Every row comes from one small tree of marks. Brackets hold a mark, then the marks that hang from it, in alphabetical order. Every link used is in the known rows. Which tree was each row made from?
Known rows:
[G [B [L R] Q] [H F] M]: [ -23  438  126 -251    9  128 -241  -41  -33   84  -92   30  -75 -102
  315 -233   73 -195 -100  -89    3 -229  353 -176 -115 -138  -60   62
 -284 -180 -254  -43  137   47  124   10  161   48 -233   48  104   70
 -166  -81]
[F [R G L Q]]: [ -41   31  -16  161   54   42   78  -88 -105   -8   58   88  114   73
   90   37   84   96   41   45   15   39   84  162 -144   60   90  194
  386  131  278  -71  -64   82  -17 -161   45 -136   20 -155   41  -15
   78   -7]
[M [G H] [L R]]: [  33 -111   70 -143  -82  -84   -5  131  -16  -97    2  -39   35 -116
  -97  104  107  -40 -173  330  -80  -11   86   -1   58  -63  -78 -455
 -271 -111  -17  113  -66   21  146  187 -205   93  203  -75  -70  -85
   52 -109]
[M G [L R]]: [  19 -103  -13  -52  -63  -48   42  144  -30  -55   12 -115   21  -76
 -145  166   23   26 -234  234  -77  -26  -24   33   79    1  -91 -493
 -297   45   75   24   17  -22  122  145 -189   54  175  -98   -5  -17
   67  -68]
[R Q [V G]]: [ -21  -13 -128  234   90   20   65 -195  -12   -8  103   25  -25   94
  -37 -192  -89   31  100 -247  198   99  129  113   43  -45   32  260
  129   91   49   55 -144  -97    8 -100   15  130   -4   11  -53   27
   30 -165]
[G [B R] H]: [  68  100  -46  -73  -29  -16 -305   81   84  -92   63  -32  133   21
  152 -330  158  139  -63  129  -29  -86  249  -85  -51  -99 -230   25
 -202  -70 -246   74   34   54  149  179    1   -7  -74  115   25  -64
  -12 -237]
[L H [R [Q V]]]: [ -43  -20  112  -73  -71  -50  -78 -101   84  -77 -232  105  -59  -66
  -71 -168  -41  340   37   72   65 -119  204  -55 -225  184  169 -145
   42 -120   44   80   74  -61   95   48  -56  -64   -8   22   23  -27
   60   33]
[H [M [G B] L]]: [ 127   67   93   29  -66  -65  100   54    4  136   70 -200   53  -66
  -48 -106   54  -62  -93   47 -127  -31    1  -84   36 -118    8 -298
 -190  149  128  -54 -105  -13   67  -41  -91   50   58   89  105   69
 -184 -150]
[F [R [Q [L [V H]] M]]]: [ -33   18   75   84  -14  112  169    9  110 -144  -19  146  124  107
   59   51   22   74   62  -96   -9   51  -63   91  -15   78   92  165
  320   35  109   25  -11   87   38  -64  125  -37   26  104   78   13
   85   23]
[F [R [V H [M L]]]]: [  14  -67  -37   23 -100  -46   38  -43   62   49    7  137  140   -8
   -7   57  -90   -9   87  -47   46  113 -222  136  193  -27   -2   95
   77  -38 -107  -60  111   29  -41   -1  108   99  -45  112  -69  101
   33  -43]
[L [H M] R V]: [-111 -135  197  -43 -260 -120  -48  -26  145  -36 -364   29 -184 -315
  -84 -159  -89   27  151   45   19 -236  112 -103 -119  100  162 -173
  -67  -54  -14  -74   -2  -75   73  -73 -183  -62    5   75   64  -34
   -3   91]
[B [L [H M]] [R V]]: [ -31  -72  107  -65   37 -117  160  -15   16   94  -83  131   11  -16
    8  -54 -253  -46   31    9    8 -179   53 -151   -2  200 -243  138
 -202   86  123  -68  403  -30   78  -99  -58  -64 -201  -20 -153   90
  -88  -73]
[G B [H F]]: [  13   89 -117 -121  -62  122 -370   28   35  -39  119  -64  -74  -17
  170 -233   98  -27  -24  -49  -84   10  298 -124  -39 -226 -135   14
 -149  -78 -273  -50 -113   12   60   53   58   61  -27   58  129 -161
    9  -98]
[Q G L V]: [ -24 -135   98  -19  198  142  101   23  -59 -235  -15  -12 -171  332
  -86   88   67  140  309   76  -16  251  -61  -98   78  145  -27  172
  -45  349  244 -114 -129 -153   99  143   43 -104  -45  150  -12 -113
   14  257]
[V G H [L R]]: [  53   58 -104    8   54 -165  171   20  -42  185  -54  -46  -91   58
 -196  166   27 -122   29  125   21   26 -345  101  -33   64  -96  181
  101 -114 -291  130  -33    8 -338  161   82    0    5  -91 -184   -1
   52  238]
[Q [M G [L [H F] R V]]]: [ -46 -215   92  -29 -191  217   -2  152   80  -80 -121  -36  -67 -113
 -162  222  -10  -21  -51  -14  -97   13 -251 -101  104   70   76 -427
 -156  -84   51  -20   24  -41   82    9 -197   17  192   51   81 -101
   20  115]
[R [L [V [H F [M G]]]] Q]: [   8   52  106   93   97   44  173  -82  -76  139   58   40 -123   68
   17 -134  -41 -197  232 -103  -91  -58  350 -132 -153    7   16  338
  324   92  190   19 -150  186  -72 -153   10   68   76 -121   -7  -29
  -15    5]
[M [G [B Q] H] [L [R V]]]: [  48   11   74  -96  -46   -4 -124  120  -10 -108  103  -68   61 -173
   79  -26   96  -98 -155  183  -10 -112  128   17  106  -75  -40 -285
 -356  -72 -161  163   86   64  245  292 -143    7   58   -3  -41    2
  -19 -231]
[F L [R G Q]]: [  -8  -14  -99  146   -1  -63  -54   26   55  -72  142    3  211   31
   95   31  130   72  -98   51  121    9   -7  183  -92   24  145   -3
  363  105  226  -14  -42   56  -32 -111   10 -254   82 -149  109   26
   15  -17]
[L [V G R]]: [-116  -34 -118  188  -66 -109  -23   56   32  -86  -17  -87 -134   28
 -115   19  -60  -25   46 -124   73   54  -86   82   88  -51  -98   65
  -49   49 -149   -4 -210  -49  -39   29   22   91  -34   48   -7  -26
  162  -54]
[B [M L] Q [R G]]: [ 125  -16   12  -76  117  190  125   89  -89 -120   16    5  201  -53
  -29  258 -201  220 -264  -83  -42 -218 -281   35   27  111   73 -194
 -188 -182   39   93  198 -114   35    9  -89  -43 -141   31  -52  201
  -49    8]
[V G H [M L]]: [ 186  125   89   15 -132  -81  354  -20    8  456  -32 -145  -22  141
 -266  260   22 -201  218   16   51  248 -575   85  223 -150  -93   45
    6 -248 -308  191 -219   -3 -364   70  108  319  111   46 -204  254
 -177  139]
[M [L H [R V]]]: [ -42 -181   64 -158 -103  -17  -32   23   73  -32 -147  -13  -68 -127
  -61   34  -78   90  -10  133   -2   41  -67  -68  124  116  -78 -237
 -223  -52  -73  -13  274  -36  121   38 -121   64  127  -76  -33  -37
   12   79]
[F [R [G B M] [V L]]]: [-114  -22 -172  141  -35   -9 -177 -104  -59  -52   73   30   79  -71
  139  -59  112  -23   13  -73  136   39  -87  149   57   -5   83  161
   97  159   20 -212  154  -21  -19  -75   53 -192 -118   54   45  -52
   27  -70]
[V G H L M R]: [ 174  209   26  114   73 -238  398   49  -70  383    3 -102   18  213
 -214  214   65 -159   -1   31  -55  178 -679  103   80 -101 -122  265
  209 -329 -411  247 -106   82 -598  294  253   92 -124   87 -283  178
  -72  177]
[M [G [H F]] [L R]]: [ -18 -108   32 -157 -108  -34  -28  135  -67  -50   50  -39  -51 -148
  -74  187   34 -118 -202  240 -113   14  145  -34   63 -149  -51 -510
 -286 -147  -51   71  -72   10  109  203 -171  110  187 -103  -50 -109
  104  -76]
[V [G B H]]: [  36  134  -81   51  -92  -13 -140  -25   36   68   53 -130  -33   75
  -14 -113  162  -13   64   31   79   82  -26   92   -5 -156 -131   73
 -120  -24 -225   75 -280  -53  -29   32   34   96   19   29   13   -8
  -35 -118]
[V L [M G]]: [ 147  -53  -23  -10  176  -78  101    9    4   92  -34  -49   13   74
 -136   69   38  -19 -126   10 -241  -43 -284  -14  -52   -8  -46   30
    7   22   57   14 -114  -55 -291  -76  -28    2    4  -15  -26  -18
 -145  168]
[G [B L [R Q]] H]: [  65  183   20 -116  137  -10 -116   90   69  -37   50    0  122   77
  256 -261  118   10  -73  103  -13 -117  326 -151 -124   11 -268  222
  -91  -58 -122  160  159  166  165   84   41  -43  -98   21  -13  -14
  -59 -177]
[M [L [H F] V]]: [-140 -219    9 -155 -118   10  -52   42   88  -12  -35  -42 -234 -124
  -76  171 -118  -96  113  -89  -98   88   17 -178   75   25  -76 -150
 -178  -17 -100  -44  118   17   43 -137  -74  121  160 -113   42 -119
   52  135]
[G [B [M [L R]] [Q [V H]]]]: [ 157  155  -28 -167   71  206 -195   81   68  -59   -2 -101   77    6
  120  -57  -71  183  -83 -127  -15 -121 -152  -68   64   98   78   -8
 -191  -75 -191   74  199   29  119  113   90   -2 -127  206  117  142
 -102   20]
[F [R G Q [V L]]]: [ -91 -109 -161  199  110  -27   15 -121  -61 -135  118  124  103  -23
   91   12   12   50   -1 -109  110   63   14  185  -39   51  166  240
  343  116  148  -56   42   -1  -26 -118   32 -172  -52  -44  -11  -79
  120  -34]
[R G L [Q V]]: [  17    5   21  159  245   90    2 -178 -218   14  103  -10  -96  206
   47 -102   59  108  257  -27   62  122  230  -39 -105  131  166  344
  397  213  384  -20 -191   14    4 -154   -9  -98   64 -155  -15 -123
  -25   78]
[B [M [G [H F]] [L R]] Q]: [ 132   -2   87 -247   28  227   42   82  -31 -149  -31   62   83 -156
  -32  231 -161   44 -292  -38 -148 -249 -106   11  -26  -11  158 -342
 -241 -308  -30  118   -6  -64   55   24 -100   90  -39   48   13  117
  -40    6]

Which tree is each row?
[ -72   42   16  -86  -66  -17  -81  -63   48   24 -138  -60  -70  -22
  -47 -114   54  -31   40  -64   22   51   42 -133  101  -25  -78 -126
 -215   57   -3 -160   54  -36   66 -193   -6  212   78   45   81    1
  -90  -13] => [G [M [L V]]]
[  57   11  -48   91  206   30  105  -74  -18  -61   44   52   22  222
 -146 -108   59  213  205  -59   84  140  137  -78 -166   96   97  180
  227   49  110   92 -172    1    3   32   56   31  -39  108  -39  -12
   41   46] => [R [Q G [V H]]]
[-106 -171 -136  117 -112  -96 -203   95   99 -142   77  -17   74  -81
   69  108   70  -75   27   33  124  -11 -100  159   52   35   96    3
  206  175  118 -128  -41   28   -2 -127  -54 -254   85 -116  111  -50
   64   54] => [F [L V] [R G]]
[ -30  121   89   76  -14   71  189  -52 -126  222   14   50  -39  -48
   72   34 -122 -101  -25 -148 -172   43  197  -68 -152 -201  185  -59
  217   53  225 -185 -140   23  -74 -130  116   12  -87   -8  123   60
    6   61] => [H [F [R L [Q G]]] M]
[   1  127  152   34  145   22  157 -139  -40  -26   73   27 -151  210
   61  -83  -48   21  175 -171   16  165  260  -68  -23  -71  181  196
  201   67  157  126 -281  -53   41    3  151   87   16   92   10  -32
  -15    2] => [R [Q L [V [G [H F M]]]]]
[   8  -28  -51  -20  219  -49   18   -9  -90  -54  -70  -10  -83  -78
   49  -31   19   12 -165   45 -113  -54   92  -60 -167   18  119   36
  195  -34   52    2  -38  -42 -123  -18  -37 -134    9 -119   14 -181
   31  231] => [V [L [R [G [H F M]] Q]]]
[ -59  -67 -178   64  -15    5  -88  -31   39  -47   31   72  101  -24
   85   69  -47   15  -51 -100   51   53 -226  185   79   17   36  166
   67   63  -51  -82  140   10  -46  -39   93  -75  -99   82   13   24
   85  -24] => [F [R [V [G [B M]] L]]]
[ -94   57   25   47 -117  -49    7  -52    0   89  -67  121   26   27
   21   52   22  -82  168   29   10   23  -38  113   -8   28  -37  204
  151   79   25 -117    3  123  -43 -110  117   30  -17  -37   -2   53
   72   -6] => [F [R [L [V [G M] H]]]]
[ -21    0  -53   29  263  -42  163   14  -20  -27   28  122   82  124
   96  -67 -245   18  -98  -80   57 -115  203  -86    4  185 -268  270
  -57  130  164   35  351   31  137  -55   10   -9 -163  -75 -133   79
   34 -110] => [B L [R Q V]]
[ -88    5 -161  -15 -114   63 -217   10  -36   96   30  -66 -163  -47
    9   21 -148 -110 -139 -132   36   13   85  -18   94 -180  -16 -222
 -140   18  -54 -203  -17 -138  -72   11   28   39   11  -99   99  -17
   52   71] => [H [F [L [R [V [G M]]]]]]
[-117 -138  -17   66 -254  -93 -195 -104   66    4   49   82  106 -118
   45  -35  123  -61  112   54  227  -16 -112  137   31   43  132  -19
  134   66  115 -189  169  -27  -57 -137  -52 -273    6  -59   24   15
  -80  -68] => [F [L H] [R [G M] V]]
